Here is a tiny trained network, its code and every weight. The questions are about switching its units off for an input and a target symbol, where a switched-off unit gives its printed mean instead of its output.

import numpy as np


def w(rows, s, z=0):
    codes = np.array(rows[::2]) - 128.0
    scale = np.full(codes.shape[1], s)
    scale[-1] = z or s
    return codes * scale


def f(y):
    return np.maximum(y, 0)


def softmax(a):
    e = np.exp(a - a.max(-1, keepdims=True))
    return e / e.sum(-1, keepdims=True)


def log_softmax(a):
    a = a - a.max(-1, keepdims=True)
    return a - np.log(np.exp(a).sum(-1, keepdims=True))


def net(x, mask):
    ids = ['ΘΛΦΩαβγδζηξτ'.index(c) for c in x.split()]
    T = len(ids)
    res = E[ids] + P[:T]
    u = 0
    for l in range(2):
        r = res
        for j in range(3):
            rows = slice(2 * j, 2 * j + 2)
            q, k, v = (r @ M[l][rows].T for M in (Q, K, V))
            z = softmax(np.where(np.tri(T) > 0, q @ k.T / 2**0.5, -1e9)) @ v
            o = O[l][rows]
            res = res + np.where(mask[u + j], z, o[:, -1]) @ o[:, :-1]
        u += 3
        y = f(res @ A[l][:, :-1].T + A[l][:, -1])
        res = res + np.where(mask[u : u + 4], y, B[l][:, -1]) @ B[l][:, :-1]
        u += 4
    return log_softmax(res[-1] @ U[:, :-1].T + U[:, -1])


Q, K, V, O, A, B = {}, {}, {}, {}, {}, {}
E = w([
[130,60,164,142,146],'Θ',
[111,69,157,131,132],'Λ',
[77,116,142,148,102],'Φ',
[91,69,165,165,174],'Ω',
[219,54,4,79,49],'α',
[92,127,129,175,117],'β',
[119,72,138,187,189],'γ',
[107,192,81,192,113],'δ',
[136,134,88,196,160],'ζ',
[148,106,121,100,194],'η',
[126,179,75,108,174],'ξ',
[85,182,140,81,181],'τ',
],0.019)
P = w([
[139,170,252,160,103],'0',
[59,121,80,145,101],'1',
[57,99,48,136,128],'2',
[75,104,44,130,155],'3',
[105,121,57,133,179],'4',
[151,149,85,139,207],'5',
[188,180,118,144,226],'6',
[229,212,141,155,249],'7',
],0.011)
Q[0] = w([
[129,142,149,130,135],'L0H1',
[130,148,137,144,152],'L0H1',
[115,93,74,249,171],'L0H2',
[101,170,158,159,206],'L0H2',
[211,113,134,136,72],'L0H3',
[147,151,147,84,71],'L0H3',
],0.013)
K[0] = w([
[103,129,114,110,109],'L0H1',
[49,146,84,128,165],'L0H1',
[255,148,53,168,164],'L0H2',
[191,94,62,36,119],'L0H2',
[64,133,215,224,90],'L0H3',
[63,76,148,148,7],'L0H3',
],0.0088)
V[0] = w([
[150,135,222,149,109],'L0H1',
[211,203,192,139,166],'L0H1',
[180,117,153,80,2],'L0H2',
[53,120,200,68,133],'L0H2',
[189,117,96,27,147],'L0H3',
[119,203,117,37,153],'L0H3',
],0.0093)
O[0] = w([
[134,41,92,84,176,96],'L0H1',
[28,74,1,144,140,76],'L0H1',
[174,106,149,59,30,2],'L0H2',
[81,130,157,45,149,63],'L0H2',
[160,108,69,105,199,81],'L0H3',
[104,164,50,82,133,153],'L0H3',
],0.0095,0.0071)
A[0] = w([
[184,110,225,155,75,252],'L0N1',
[85,144,159,197,190,236],'L0N2',
[67,231,254,110,150,144],'L0N3',
[120,132,55,63,186,197],'L0N4',
],0.0063,0.0027)
B[0] = w([
[53,123,2,81,107,175],'L0N1',
[42,145,160,103,95,249],'L0N2',
[113,127,173,24,135,187],'L0N3',
[150,83,25,166,144,172],'L0N4',
],0.0077,0.014)
Q[1] = w([
[115,117,38,134,137],'L1H1',
[250,100,128,125,56],'L1H1',
[121,131,214,141,124],'L1H2',
[35,168,128,147,175],'L1H2',
[198,66,93,133,104],'L1H3',
[118,122,79,180,131],'L1H3',
],0.017)
K[1] = w([
[89,137,117,83,164],'L1H1',
[56,32,100,144,50],'L1H1',
[198,179,157,178,69],'L1H2',
[228,191,144,94,194],'L1H2',
[75,86,115,64,86],'L1H3',
[244,81,23,142,109],'L1H3',
],0.011)
V[1] = w([
[86,120,57,254,114],'L1H1',
[101,153,51,56,144],'L1H1',
[188,52,40,125,158],'L1H2',
[78,68,183,123,180],'L1H2',
[161,83,143,80,143],'L1H3',
[141,28,144,186,204],'L1H3',
],0.013)
O[1] = w([
[243,65,90,193,199,210],'L1H1',
[112,219,103,148,196,253],'L1H1',
[236,171,105,66,129,70],'L1H2',
[108,149,204,156,119,187],'L1H2',
[127,150,168,88,93,40],'L1H3',
[248,159,172,164,64,131],'L1H3',
],0.013,0.019)
A[1] = w([
[71,135,73,98,164,2],'L1N1',
[130,101,97,183,190,26],'L1N2',
[145,11,86,133,169,54],'L1N3',
[73,97,116,115,135,209],'L1N4',
],0.011,0.0064)
B[1] = w([
[253,146,245,153,115,204],'L1N1',
[112,175,144,46,33,254],'L1N2',
[99,226,42,121,53,207],'L1N3',
[152,17,145,23,180,177],'L1N4',
],0.0054,0.047)
U = w([
[166,167,181,114,77,93],'Θ',
[111,201,155,83,56,51],'Λ',
[74,167,133,78,131,35],'Φ',
[100,168,170,149,104,33],'Ω',
[154,127,127,62,127,182],'α',
[99,54,103,183,255,255],'β',
[157,88,161,241,180,142],'γ',
[44,130,22,124,176,150],'δ',
[132,164,109,184,76,80],'ζ',
[214,101,146,164,186,198],'η',
[133,124,27,156,228,85],'ξ',
[103,192,132,159,210,125],'τ',
],0.0052,0.0099)

Each question gives the input, a string of symbols that net reads in full, and the target symbol t.
The units are the heads (2 rows each of Q, K, V and O) and the neurons (one row each of A and B). Each row of codes is followed by its name. A weight is (code - 128) times the scale printed after its matrix; where a second scale follows, it is the last column's (O, A, B and U).
mask holds one flag per unit, layer by layer, with each layer's heads first. A switched-off unit (its flag False) gives its mean, the last column of its rows in O or B, instead of its output. The means were averaged over made-up inputs and are rounded, as every weight is.
A unit's drop is (log p(t) with every unit on - log p(t) with that unit switched off) / (log p(t) with every unit on - log p(t) with every unit switched off).
k most important neurons: the k neurons with the biggest drops, biggest first
k most important neurons of layer l: the k neurons of layer l with the biggest drops, biggest first
which heads matter: for each layer, one digit per head in row order, 1 if its drop is at least 0.15 and else 0, layers parted by /
input β ζ Ω δ, target ζ: most important neuron : [L0N3]
input γ δ Λ, target δ: which heads matter : 001 / 100
input τ β ζ, target τ: which heads matter : 110 / 100
input β τ Θ β δ γ, target δ: which heads matter : 100 / 100
input δ α ζ δ τ γ η η, target δ: 2 most important neurons : [L1N3, L0N3]
input α β Θ δ δ Φ β, target α: which heads matter : 010 / 111
input β Λ γ β β, target γ: which heads matter : 010 / 001
input ζ τ β Ω, target τ: which heads matter : 011 / 100
input γ ζ Θ Λ β ζ γ, target ζ: 2 most important neurons : [L1N3, L1N2]
input δ γ ξ β β ζ β, target ζ: which heads matter : 010 / 100
input η δ ζ Φ, target ζ: which heads matter : 110 / 100
input δ β ζ Ω γ δ δ Φ, target δ: which heads matter : 010 / 100
input β τ α ξ β τ γ, target β: 2 most important neurons : [L1N2, L1N3]
input ζ Ω δ Φ τ ζ α, target ζ: 2 most important neurons of layer 0 : [L0N2, L0N3]
input β δ Ω η, target η: which heads matter : 001 / 011
input β ζ δ α, target β: which heads matter : 011 / 010
input τ δ β γ η ζ, target η: which heads matter : 101 / 011
input Φ ζ β τ δ, target τ: most important neuron : [L1N1]
input τ η β η, target η: 2 most important neurons of layer 0 : [L0N1, L0N4]
input Φ Ω τ Φ ξ γ β, target ξ: 3 most important neurons : [L0N2, L1N1, L0N4]
input β γ ζ β Λ, target ζ: 3 most important neurons : [L1N3, L0N1, L1N2]
input γ β Ω δ ζ δ, target ζ: 3 most important neurons of layer 1 : [L1N3, L1N2, L1N4]
input Θ τ β τ ξ η γ ζ, target η: most important neuron : [L0N2]
input τ β β β, target β: 3 most important neurons : [L0N4, L1N4, L0N1]
